Here is a tiny trained network, its code and every weight. The questions are about switching its units off for an input and a class, where a switched-off unit gives its printed mean instead of its output.

import numpy as np


def w(rows, s, z=0):
    codes = np.array(rows[::2]) - 128.0
    scale = np.full(codes.shape[1], s)
    scale[-1] = z or s
    return codes * scale


def f(y):
    return np.maximum(y, 0)


def log_softmax(a):
    a = a - a.max(-1, keepdims=True)
    return a - np.log(np.exp(a).sum(-1, keepdims=True))


def net(x, mask):
    res = np.array(x, float).reshape(1, 4) / 4 @ E
    y = f(res @ A[0][:, :-1].T + A[0][:, -1])
    res = res + np.where(mask, y, B[0][:, -1]) @ B[0][:, :-1]
    return log_softmax(res[-1] @ U[:, :-1].T + U[:, -1])


A, B = {}, {}
E = w([
[217,212,226,171,113,161,210],'x0',
[101,94,214,37,18,201,133],'x1',
[172,105,116,142,13,1,139],'x2',
[202,39,53,145,128,205,202],'x3',
],0.0094)
A[0] = w([
[133,98,217,70,53,186,139,124],'N0',
[179,61,83,118,140,151,164,115],'N1',
[212,181,200,228,106,167,206,139],'N2',
[112,79,85,117,117,141,61,22],'N3',
[149,80,123,120,147,137,165,53],'N4',
[105,82,164,55,92,160,131,32],'N5',
[169,61,133,167,132,154,181,45],'N6',
[155,63,99,125,129,146,169,46],'N7',
[171,109,99,112,124,157,134,54],'N8',
[175,171,197,157,126,135,169,27],'N9',
[135,167,84,202,184,112,131,37],'N10',
[144,98,125,126,71,41,160,53],'N11',
[93,77,75,75,111,137,73,90],'N12',
[81,27,101,121,132,122,65,65],'N13',
[156,137,178,179,122,143,160,25],'N14',
[107,159,146,135,239,232,109,107],'N15',
[156,161,139,153,114,145,146,57],'N16',
[155,161,70,166,143,113,99,67],'N17',
[123,106,106,186,191,87,133,75],'N18',
[158,95,112,122,144,155,153,57],'N19',
[58,147,161,170,154,183,125,38],'N20',
[75,130,196,92,66,180,144,9],'N21',
[111,149,128,103,182,181,131,25],'N22',
[172,128,110,171,20,70,146,20],'N23',
[195,92,63,127,111,183,157,178],'N24',
[121,102,147,112,201,204,120,51],'N25',
[168,161,101,247,180,106,122,62],'N26',
[104,59,96,119,119,81,101,56],'N27',
[209,191,168,161,119,142,174,49],'N28',
[90,53,56,134,154,107,68,58],'N29',
[84,218,160,107,113,69,100,14],'N30',
[176,82,133,181,51,58,123,61],'N31',
[148,89,86,153,112,164,181,35],'N32',
[129,226,190,147,110,119,78,99],'N33',
[122,94,158,63,17,174,119,124],'N34',
[144,192,93,148,175,89,112,47],'N35',
[141,120,102,205,150,63,142,194],'N36',
[69,183,168,81,166,70,40,45],'N37',
],0.014,0.012)
B[0] = w([
[171,143,77,179,132,155,100,236],'N0',
[95,121,164,184,70,44,146,197],'N1',
[111,80,164,86,219,152,34,252],'N2',
[140,86,128,85,180,156,145,159],'N3',
[133,99,148,130,100,113,200,145],'N4',
[209,106,34,178,111,175,149,174],'N5',
[84,76,160,171,91,76,220,167],'N6',
[105,113,185,176,122,98,212,165],'N7',
[124,112,134,139,125,107,191,146],'N8',
[144,49,164,72,174,144,123,175],'N9',
[211,123,97,156,100,170,160,171],'N10',
[105,207,129,59,100,144,177,179],'N11',
[148,97,191,96,205,152,74,193],'N12',
[131,79,185,81,196,155,75,193],'N13',
[136,89,134,92,164,159,145,152],'N14',
[101,216,122,68,77,128,123,211],'N15',
[132,89,143,100,150,169,107,146],'N16',
[161,122,94,136,97,167,153,158],'N17',
[181,134,92,155,138,169,149,171],'N18',
[124,109,142,130,115,124,199,149],'N19',
[110,160,124,75,87,138,215,151],'N20',
[200,107,79,168,91,162,161,181],'N21',
[129,162,107,37,116,133,218,149],'N22',
[99,183,117,54,95,167,192,186],'N23',
[66,145,161,202,114,74,141,225],'N24',
[107,200,104,55,100,112,188,169],'N25',
[205,105,52,181,94,179,144,191],'N26',
[133,105,159,78,184,165,136,171],'N27',
[128,57,176,79,251,168,96,190],'N28',
[126,57,155,97,190,187,81,198],'N29',
[92,104,185,179,87,105,224,174],'N30',
[85,232,108,35,105,143,196,191],'N31',
[96,88,180,174,69,89,201,163],'N32',
[57,79,167,183,123,72,155,195],'N33',
[193,163,71,198,115,161,99,233],'N34',
[169,114,95,171,116,159,165,161],'N35',
[151,180,78,167,119,145,71,215],'N36',
[89,83,209,205,87,88,189,190],'N37',
],0.011,0.019)
U = w([
[198,115,73,181,121,184,143,108],'0',
[117,59,163,86,176,172,116,114],'1',
[69,93,175,193,103,108,176,111],'2',
[97,201,113,48,105,161,166,115],'3',
[76,201,114,195,133,106,5,252],'4',
[163,98,107,92,106,76,111,116],'5',
[110,112,91,106,99,64,74,120],'6',
[85,90,71,103,86,103,99,119],'7',
],0.014,0.038)

Each question gives the input, the list of numbers given to net, and the class t.
The units are the neurons (one row each of A and B). Each row of codes is followed by its name. A weight is (code - 128) times the scale printed after its matrix; where a second scale follows, it is the last column's (A, B and U).
mask holds one flag per neuron, in row order. A switched-off neuron (its flag False) gives its mean, the last column of its row in B, instead of its output. The means were averaged over made-up inputs and are rounded, as every weight is.
A unit's drop is (log p(t) with every unit on - log p(t) with that unit switched off) / (log p(t) with every unit on - log p(t) with every unit switched off).
The circuit of an input: a set's keep is (log p(t) with only the set's units on - log p(t) with every unit switched off) / (log p(t) with every unit on - log p(t) with every unit switched off). Starting from the 12 units with the biggest drops (on a tie, the unit counted first), units are removed one at a time, each time the one whose removal leaves the highest keep (on an exact tie, the one counted first), for as long as the keep stays at least 0.8.
circuit, biggest first: the units of the circuit, biggest drop first
most important unit: the unit with the biggest drop
top k neurons: the k neurons with the biggest drops, biggest first
drop of u: that unit's drop, to one decimal
input [-5,-5,-1,-4], class 0: top 2 neurons -> [N2 N28]
input [1,4,4,-1], class 0: most important unit -> N34
input [-8,8,3,8], class 0: top 2 neurons -> [N34 N5]
input [-6,7,0,1], class 0: top 2 neurons -> [N34 N5]
input [7,0,-4,8], class 2: top 2 neurons -> [N24 N6]
input [6,-1,-3,7], class 2: top 4 neurons -> [N24 N6 N1 N32]
input [0,-1,5,-4], class 3: top 2 neurons -> [N31 N24]
input [7,-6,-4,-5], class 1: top 2 neurons -> [N2 N28]
input [-4,-6,-7,-7], class 2: top 3 neurons -> [N37 N31 N30]
input [-6,1,8,7], class 3: top 3 neurons -> [N31 N11 N23]
input [0,3,1,-3], class 4: top 2 neurons -> [N26 N10]
input [-4,7,-5,-7], class 0: top 4 neurons -> [N5 N21 N34 N0]
input [3,-6,-8,-8], class 2: top 3 neurons -> [N37 N33 N30]
input [7,-5,8,2], class 3: top neuron -> [N31]
input [0,8,-8,-2], class 0: top 4 neurons -> [N21 N5 N0 N34]
input [4,2,4,3], class 1: top 3 neurons -> [N2 N15 N28]
input [-5,5,3,1], class 0: drop of N0 -> 0.2
input [3,-6,-8,-6], class 3: drop of N15 -> 1.7
input [1,1,1,3], class 4: drop of N37 -> 0.1
input [8,2,2,-5], class 1: drop of N2 -> 0.0
input [-2,3,1,-5], class 2: circuit, biggest first -> [N37]
